Below is a small trained network, with its code and all its weights. Each question gives an input and a class and asks what happens when units are switched off, that is, made to give their printed mean instead of their output.

import numpy as np


def w(rows, s, z=0):
    codes = np.array(rows[::2]) - 128.0
    scale = np.full(codes.shape[1], s)
    scale[-1] = z or s
    return codes * scale


def norm(h):
    return h / np.sqrt((h * h).mean(-1, keepdims=True) + 1e-5)


def f(y):
    return y / 2 * (1 + np.tanh(0.7978845608 * (y + 0.044715 * y**3)))


def log_softmax(a):
    a = a - a.max(-1, keepdims=True)
    return a - np.log(np.exp(a).sum(-1, keepdims=True))


def net(x, mask):
    res = np.array(x, float).reshape(1, 3) / 4 @ E
    u = 0
    for l in range(3):
        y = f(norm(res) @ A[l][:, :-1].T + A[l][:, -1])
        res = res + np.where(mask[u : u + 5], y, B[l][:, -1]) @ B[l][:, :-1]
        u += 5
    return log_softmax(norm(res)[-1] @ U[:, :-1].T + U[:, -1])


A, B = {}, {}
E = w([
[47,144,255],'x0',
[80,59,223],'x1',
[239,94,202],'x2',
],0.0013)
A[0] = w([
[253,46,133,138],'0.n1',
[223,97,22,115],'0.n2',
[109,75,119,3],'0.n3',
[241,171,164,92],'0.n4',
[92,98,135,129],'0.n5',
],0.0054,0.0024)
B[0] = w([
[214,106,53,245],'0.n1',
[171,255,237,254],'0.n2',
[98,112,171,78],'0.n3',
[71,38,202,173],'0.n4',
[149,82,98,141],'0.n5',
],0.0032,0.002)
A[1] = w([
[73,139,125,1],'1.n1',
[51,21,91,60],'1.n2',
[17,57,141,23],'1.n3',
[80,253,120,173],'1.n4',
[180,180,153,120],'1.n5',
],0.0052,0.002)
B[1] = w([
[164,130,156,101],'1.n1',
[2,108,224,143],'1.n2',
[92,192,185,165],'1.n3',
[95,89,41,251],'1.n4',
[92,158,142,172],'1.n5',
],0.0052,0.0022)
A[2] = w([
[189,167,108,118],'2.n1',
[160,52,160,78],'2.n2',
[86,107,171,194],'2.n3',
[97,198,125,137],'2.n4',
[161,2,109,2],'2.n5',
],0.0075,0.0033)
B[2] = w([
[92,109,218,210],'2.n1',
[134,100,82,133],'2.n2',
[182,149,100,249],'2.n3',
[105,71,91,190],'2.n4',
[2,53,149,102],'2.n5',
],0.0062,0.0018)
U = w([
[214,142,185,212],'0',
[116,10,134,1],'1',
[30,168,188,97],'2',
[100,145,10,174],'3',
],0.014,0.0025)

Each question gives the input, the list of numbers given to net, and the class t.
The units are the neurons (one row each of A and B). Each row of codes is followed by its name. A weight is (code - 128) times the scale printed after its matrix; where a second scale follows, it is the last column's (A, B and U).
mask holds one flag per neuron, layer by layer. A switched-off neuron (its flag False) gives its mean, the last column of its row in B, instead of its output. The means were averaged over made-up inputs and are rounded, as every weight is.
A unit's drop is (log p(t) with every unit on - log p(t) with that unit switched off) / (log p(t) with every unit on - log p(t) with every unit switched off).
The circuit of an input: a set's keep is (log p(t) with only the set's units on - log p(t) with every unit switched off) / (log p(t) with every unit on - log p(t) with every unit switched off). Starting from the 12 units with the biggest drops (on a tie, the unit counted first), units are removed one at a time, each time the one whose removal leaves the highest keep (on an exact tie, the one counted first), for as long as the keep stays at least 0.8.
units of the circuit, in order: the units of the circuit, biggest drop first
k most important neurons: the k neurons with the biggest drops, biggest first
top k neurons in layer l: the k neurons of layer l with the biggest drops, biggest first
drop of u: that unit's drop, to one decimal
input [-2,5,7], class 1: units of the circuit, in order	(2.n5)
input [7,-2,1], class 3: 2 most important neurons	(0.n4 2.n1)
input [-1,3,-5], class 2: top 3 neurons in layer 1	(1.n2 1.n3 1.n4)
input [-2,-7,2], class 2: top 3 neurons in layer 2	(2.n1 2.n3 2.n2)
input [3,-5,8], class 1: units of the circuit, in order	(0.n4 2.n5)
input [8,1,-5], class 3: units of the circuit, in order	(2.n1 2.n3)
input [6,-5,8], class 1: units of the circuit, in order	(0.n2 2.n5)
input [-2,-5,0], class 2: units of the circuit, in order	(2.n1 2.n3)
input [2,4,8], class 1: top 2 neurons in layer 0	(0.n2 0.n1)
input [-6,-8,0], class 0: 2 most important neurons	(2.n1 0.n2)
input [-5,6,8], class 1: 2 most important neurons	(2.n5 0.n4)
input [-6,-2,0], class 0: 2 most important neurons	(2.n1 1.n2)
input [7,-1,0], class 3: 2 most important neurons	(0.n4 2.n1)
input [-8,3,-1], class 0: top neuron in layer 0	(0.n2)
input [-7,1,-1], class 0: 2 most important neurons	(2.n1 1.n2)
input [-1,4,3], class 1: 2 most important neurons	(2.n5 0.n2)
input [-5,-5,0], class 0: top 2 neurons in layer 1	(1.n2 1.n3)
input [4,-2,6], class 1: 2 most important neurons	(0.n2 2.n5)
input [-4,6,8], class 1: top 2 neurons in layer 0	(0.n4 0.n2)
input [7,0,1], class 0: units of the circuit, in order	(2.n3)
input [-6,2,0], class 0: top 2 neurons in layer 0	(0.n1 0.n2)
input [-5,-5,3], class 0: drop of 2.n1	0.1
input [7,-5,-1], class 3: drop of 1.n5	0.0
input [-8,3,1], class 0: drop of 0.n2	0.5
input [-6,8,7], class 1: drop of 2.n5	1.1
